Below are the code and all the weights of a small trained network. Each question names an input and a class and asks about switching units off, where a switched-off unit gives its printed mean instead of its output.

import numpy as np


def w(rows, s, z=0):
    codes = np.array(rows[::2]) - 128.0
    scale = np.full(codes.shape[1], s)
    scale[-1] = z or s
    return codes * scale


def f(y):
    return np.maximum(y, 0)


def log_softmax(a):
    a = a - a.max(-1, keepdims=True)
    return a - np.log(np.exp(a).sum(-1, keepdims=True))


def net(x, mask):
    res = np.array(x, float).reshape(1, 5) / 4 @ E
    y = f(res @ A[0][:, :-1].T + A[0][:, -1])
    res = res + np.where(mask, y, B[0][:, -1]) @ B[0][:, :-1]
    return log_softmax(res[-1] @ U[:, :-1].T + U[:, -1])


A, B = {}, {}
E = w([
[180,254,151,169,187,52],'x0',
[64,210,166,159,26,120],'x1',
[154,151,174,183,156,248],'x2',
[53,189,15,142,163,173],'x3',
[39,61,186,220,228,100],'x4',
],0.0082)
A[0] = w([
[80,118,176,162,182,130,108],'n0',
[104,157,62,139,154,145,114],'n1',
[98,141,141,120,108,134,89],'n2',
[147,187,135,144,164,81,84],'n3',
[189,93,204,139,103,86,78],'n4',
[87,160,57,137,156,152,98],'n5',
[172,202,136,149,188,101,70],'n6',
[161,150,89,75,99,162,93],'n7',
[106,166,155,136,105,116,149],'n8',
[79,171,170,163,68,138,103],'n9',
[124,120,125,147,156,120,108],'n10',
[98,141,136,126,105,111,81],'n11',
[152,168,162,158,164,249,89],'n12',
[109,151,157,130,111,153,101],'n13',
[115,102,129,124,112,168,75],'n14',
[122,126,95,115,121,55,149],'n15',
[91,81,110,128,98,162,83],'n16',
[106,62,107,128,89,168,95],'n17',
[114,120,136,134,144,121,252],'n18',
[99,108,135,153,132,95,68],'n19',
[108,96,131,126,106,142,94],'n20',
[152,162,130,135,140,113,67],'n21',
[151,106,115,121,161,132,50],'n22',
[209,163,91,129,92,137,101],'n23',
[112,132,94,138,127,148,79],'n24',
[160,132,176,140,127,163,133],'n25',
[77,147,97,127,152,128,104],'n26',
[104,145,138,128,110,130,254],'n27',
[126,107,118,134,117,151,108],'n28',
[191,102,91,114,192,131,180],'n29',
[165,110,104,127,176,146,64],'n30',
[101,105,77,108,117,39,65],'n31',
[58,117,156,137,175,113,77],'n32',
[114,158,82,133,148,147,64],'n33',
[149,107,183,116,112,121,63],'n34',
[137,108,118,116,106,152,91],'n35',
[98,101,122,100,115,121,112],'n36',
],0.018,0.0069)
B[0] = w([
[151,197,135,164,55,149,246],'n0',
[165,89,165,65,110,110,212],'n1',
[139,146,97,122,144,114,157],'n2',
[75,162,160,97,198,157,222],'n3',
[183,101,172,23,97,89,249],'n4',
[180,101,169,57,110,89,225],'n5',
[68,152,173,129,222,158,236],'n6',
[162,183,152,187,69,150,222],'n7',
[158,110,90,149,162,135,204],'n8',
[175,192,30,103,167,117,236],'n9',
[145,138,129,156,118,131,168],'n10',
[130,154,81,112,129,100,161],'n11',
[4,66,96,127,57,94,244],'n12',
[135,138,79,116,137,107,169],'n13',
[90,166,132,112,157,123,178],'n14',
[56,64,117,141,101,136,219],'n15',
[103,158,153,118,188,148,215],'n16',
[94,149,171,134,206,150,240],'n17',
[167,31,171,209,138,202,216],'n18',
[124,190,119,140,78,114,173],'n19',
[111,147,134,128,169,142,177],'n20',
[98,182,131,118,162,125,165],'n21',
[142,196,65,93,129,105,161],'n22',
[160,165,156,201,65,168,219],'n23',
[134,149,137,84,114,105,162],'n24',
[94,81,134,109,94,116,199],'n25',
[154,121,155,81,112,104,193],'n26',
[183,4,144,194,183,187,218],'n27',
[106,142,137,124,148,128,164],'n28',
[195,107,50,165,194,148,242],'n29',
[150,188,42,92,134,102,179],'n30',
[20,141,70,112,58,91,224],'n31',
[156,203,133,161,67,141,222],'n32',
[156,140,150,78,110,104,177],'n33',
[152,141,150,57,112,88,186],'n34',
[109,145,143,139,151,130,168],'n35',
[100,124,135,125,157,150,183],'n36',
],0.031,0.011)
U = w([
[72,142,162,110,186,132,102],'0',
[138,161,140,169,58,129,111],'1',
[154,81,150,47,107,72,114],'2',
[34,73,62,114,80,89,176],'3',
[157,118,5,114,162,99,103],'4',
[146,20,131,184,146,127,254],'5',
[136,94,144,187,151,19,95],'6',
],0.011,0.0086)

Each question gives the input, the list of numbers given to net, and the class t.
The units are the neurons (one row each of A and B). Each row of codes is followed by its name. A weight is (code - 128) times the scale printed after its matrix; where a second scale follows, it is the last column's (A, B and U).
mask holds one flag per neuron, in row order. A switched-off neuron (its flag False) gives its mean, the last column of its row in B, instead of its output. The means were averaged over made-up inputs and are rounded, as every weight is.
A unit's drop is (log p(t) with every unit on - log p(t) with that unit switched off) / (log p(t) with every unit on - log p(t) with every unit switched off).
The circuit of an input: a set's keep is (log p(t) with only the set's units on - log p(t) with every unit switched off) / (log p(t) with every unit on - log p(t) with every unit switched off). Starting from the 12 units with the biggest drops (on a tie, the unit counted first), units are removed one at a time, each time the one whose removal leaves the highest keep (on an exact tie, the one counted first), for as long as the keep stays at least 0.8.
circuit, biggest first: the units of the circuit, biggest drop first
most important unit: the unit with the biggest drop
k most important neurons: the k neurons with the biggest drops, biggest first
drop when u is switched off: that unit's drop, to one decimal
input [1,-8,4,5,-8], class 1: 3 most important neurons -> (n23, n7, n9)
input [1,-5,4,1,-4], class 4: 3 most important neurons -> (n29, n0, n30)
input [4,1,-8,7,4], class 3: 2 most important neurons -> (n31, n15)
input [6,0,8,-1,-1], class 3: most important unit -> n12
input [0,7,5,7,2], class 2: 2 most important neurons -> (n5, n1)
input [5,7,2,7,-2], class 2: 4 most important neurons -> (n5, n1, n29, n33)
input [6,6,-7,0,8], class 1: 3 most important neurons -> (n32, n0, n12)
input [-4,5,4,-3,2], class 4: 4 most important neurons -> (n9, n6, n3, n31)
input [-7,-2,-7,-4,2], class 0: 3 most important neurons -> (n17, n12, n16)
input [-5,7,7,-6,2], class 3: 3 most important neurons -> (n12, n25, n29)
input [1,-7,-8,3,7], class 3: 4 most important neurons -> (n31, n15, n7, n23)
input [-3,6,2,2,5], class 4: 3 most important neurons -> (n9, n23, n7)
input [-5,-5,-8,-3,-8], class 1: 2 most important neurons -> (n7, n23)
input [-1,5,-8,2,-3], class 3: circuit, biggest first -> (n31)
input [1,2,8,1,-2], class 3: drop when n12 is switched off -> 0.7
input [1,5,6,-3,8], class 1: drop when n0 is switched off -> 0.9
input [-8,5,1,0,-4], class 0: drop when n35 is switched off -> 0.0
